Below is a small trained network, with its code and all its weights. Each question gives an input and a class and asks what happens when units are switched off, that is, made to give their printed mean instead of their output.

import numpy as np


def w(rows, s, z=0):
    codes = np.array(rows[::2]) - 128.0
    scale = np.full(codes.shape[1], s)
    scale[-1] = z or s
    return codes * scale


def norm(h):
    return h / np.sqrt((h * h).mean(-1, keepdims=True) + 1e-5)


def f(y):
    return np.maximum(y, 0)


def log_softmax(a):
    a = a - a.max(-1, keepdims=True)
    return a - np.log(np.exp(a).sum(-1, keepdims=True))


def net(x, mask):
    res = np.array(x, float).reshape(1, 6) / 4 @ E
    u = 0
    for l in range(3):
        y = f(norm(res) @ A[l][:, :-1].T + A[l][:, -1])
        res = res + np.where(mask[u : u + 6], y, B[l][:, -1]) @ B[l][:, :-1]
        u += 6
    return log_softmax(norm(res)[-1] @ U[:, :-1].T + U[:, -1])


A, B = {}, {}
E = w([
[127,130,128,124,126,133,126,129,133,125,128,131],'x0',
[129,123,128,133,127,127,130,130,120,131,134,126],'x1',
[218,153,102,132,69,154,140,46,100,96,124,79],'x2',
[82,163,150,175,124,183,253,135,129,111,122,135],'x3',
[131,130,125,136,129,123,128,128,127,130,125,131],'x4',
[102,124,80,86,166,153,135,80,50,117,97,204],'x5',
],0.0031)
A[0] = w([
[120,118,117,130,113,118,120,125,124,126,110,133,30],'L0N0',
[45,73,194,107,235,51,125,228,133,102,160,145,5],'L0N1',
[128,94,45,111,160,125,123,100,77,183,126,195,15],'L0N2',
[150,118,142,137,74,101,131,167,194,165,164,55,43],'L0N3',
[250,150,120,129,79,111,146,58,121,4,138,49,104],'L0N4',
[152,163,116,151,146,142,66,134,123,156,107,127,12],'L0N5',
],0.0022,0.0013)
B[0] = w([
[136,98,112,140,132,108,123,105,129,132,138,154,128],'L0N0',
[112,173,63,164,7,221,71,127,165,225,78,182,222],'L0N1',
[112,164,203,140,148,127,100,148,93,102,124,78,180],'L0N2',
[146,145,173,165,229,126,89,124,38,57,94,142,190],'L0N3',
[62,145,86,170,104,168,92,189,146,253,106,203,251],'L0N4',
[105,106,143,96,119,120,127,110,157,119,163,137,137],'L0N5',
],0.0029,0.0028)
A[1] = w([
[170,115,186,149,95,89,136,155,214,96,188,22,66],'L1N0',
[111,154,161,146,139,149,253,97,128,54,131,117,59],'L1N1',
[180,91,124,70,150,53,45,97,123,119,133,105,100],'L1N2',
[239,135,91,128,65,135,153,47,114,90,158,59,2],'L1N3',
[124,108,61,44,179,134,165,46,66,65,125,166,51],'L1N4',
[216,154,82,144,52,177,141,33,76,115,119,90,87],'L1N5',
],0.0034,0.0021)
B[1] = w([
[136,155,161,148,178,131,110,111,45,96,88,136,200],'L1N0',
[163,79,94,79,113,85,148,120,149,124,173,82,209],'L1N1',
[147,112,96,114,100,113,254,111,146,111,160,101,233],'L1N2',
[62,133,121,128,113,144,83,164,163,162,107,182,177],'L1N3',
[146,156,201,180,146,120,93,133,104,95,122,89,211],'L1N4',
[76,132,128,134,128,142,104,178,167,174,119,172,251],'L1N5',
],0.0066,0.0031)
A[2] = w([
[164,168,205,176,167,115,95,138,116,97,66,105,20],'L2N0',
[109,141,173,89,180,144,96,84,42,82,114,159,69],'L2N1',
[178,89,93,62,115,76,79,116,144,124,154,106,27],'L2N2',
[106,98,126,120,129,141,255,146,159,124,174,98,178],'L2N3',
[176,70,89,76,108,65,119,106,148,116,166,116,2],'L2N4',
[72,95,143,120,178,110,108,168,184,144,131,176,16],'L2N5',
],0.0044,0.001)
B[2] = w([
[136,134,166,138,211,130,144,84,28,42,94,146,234],'L2N0',
[222,157,222,223,170,68,118,191,130,83,113,8,212],'L2N1',
[134,70,106,57,119,147,241,64,162,73,192,116,196],'L2N2',
[216,37,46,1,122,43,75,39,136,91,179,113,253],'L2N3',
[105,83,82,75,146,135,227,77,134,75,181,83,202],'L2N4',
[152,212,87,153,26,212,101,76,134,186,101,143,224],'L2N5',
],0.0032,0.0034)
U = w([
[68,169,86,145,68,185,63,162,185,254,100,202,217],'0',
[161,52,66,28,116,92,195,81,154,82,200,87,155],'1',
[162,177,244,213,202,112,92,147,46,70,91,83,3],'2',
],0.0067,0.00069)

Each question gives the input, the list of numbers given to net, and the class t.
The units are the neurons (one row each of A and B). Each row of codes is followed by its name. A weight is (code - 128) times the scale printed after its matrix; where a second scale follows, it is the last column's (A, B and U).
mask holds one flag per neuron, layer by layer. A switched-off neuron (its flag False) gives its mean, the last column of its row in B, instead of its output. The means were averaged over made-up inputs and are rounded, as every weight is.
A unit's drop is (log p(t) with every unit on - log p(t) with that unit switched off) / (log p(t) with every unit on - log p(t) with every unit switched off).
The circuit of an input: a set's keep is (log p(t) with only the set's units on - log p(t) with every unit switched off) / (log p(t) with every unit on - log p(t) with every unit switched off). Starting from the 12 units with the biggest drops (on a tie, the unit counted first), units are removed one at a time, each time the one whose removal leaves the highest keep (on an exact tie, the one counted first), for as long as the keep stays at least 0.8.
circuit, biggest first: the units of the circuit, biggest drop first
unit that matters most: the unit with the biggest drop
top k neurons: the k neurons with the biggest drops, biggest first
k most important neurons of layer l: the k neurons of layer l with the biggest drops, biggest first
drop of u: that unit's drop, to one decimal
input [5,3,7,-6,3,-7], class 0: top 2 neurons : L1N3, L0N4
input [7,-7,0,2,-8,5], class 2: unit that matters most : L1N4
input [2,8,7,-7,-1,-5], class 0: top 3 neurons : L1N3, L1N5, L1N1
input [-1,-3,-5,7,4,6], class 1: circuit, biggest first : L1N1, L2N3
input [1,-1,-5,6,-2,-4], class 1: top 4 neurons : L2N3, L0N4, L1N5, L1N3
input [-1,-4,0,-4,6,-6], class 2: top 2 neurons : L1N0, L1N1
input [-8,7,-2,-1,-1,-3], class 2: 4 most important neurons of layer 1 : L1N5, L1N3, L1N1, L1N2
input [-3,3,6,6,8,5], class 0: top 2 neurons : L1N5, L1N2
input [3,-3,-1,-4,-1,5], class 2: top 3 neurons : L1N4, L1N1, L2N1
input [4,-4,-7,8,-7,-4], class 1: top 2 neurons : L2N3, L0N4
input [3,2,8,-6,-1,-3], class 0: top 2 neurons : L1N3, L1N5
input [4,4,7,0,-8,8], class 2: top 3 neurons : L1N4, L0N1, L2N1
input [8,-5,-4,-1,8,-5], class 2: top 4 neurons : L0N4, L1N5, L2N0, L1N0
input [-5,5,8,-2,-7,8], class 0: circuit, biggest first : L1N5
input [1,-1,-5,6,5,8], class 2: 3 most important neurons of layer 1 : L1N2, L1N4, L1N5
input [-3,0,6,0,-7,7], class 2: top 2 neurons : L1N4, L0N1
input [5,-2,-7,0,2,8], class 2: top 2 neurons : L2N1, L0N4
input [0,2,4,-4,-4,-3], class 0: 3 most important neurons of layer 1 : L1N1, L1N5, L1N3
input [2,3,2,-2,0,0], class 0: drop of L1N1 : 0.3
input [8,-4,-1,6,3,-3], class 1: unit that matters most : L1N1
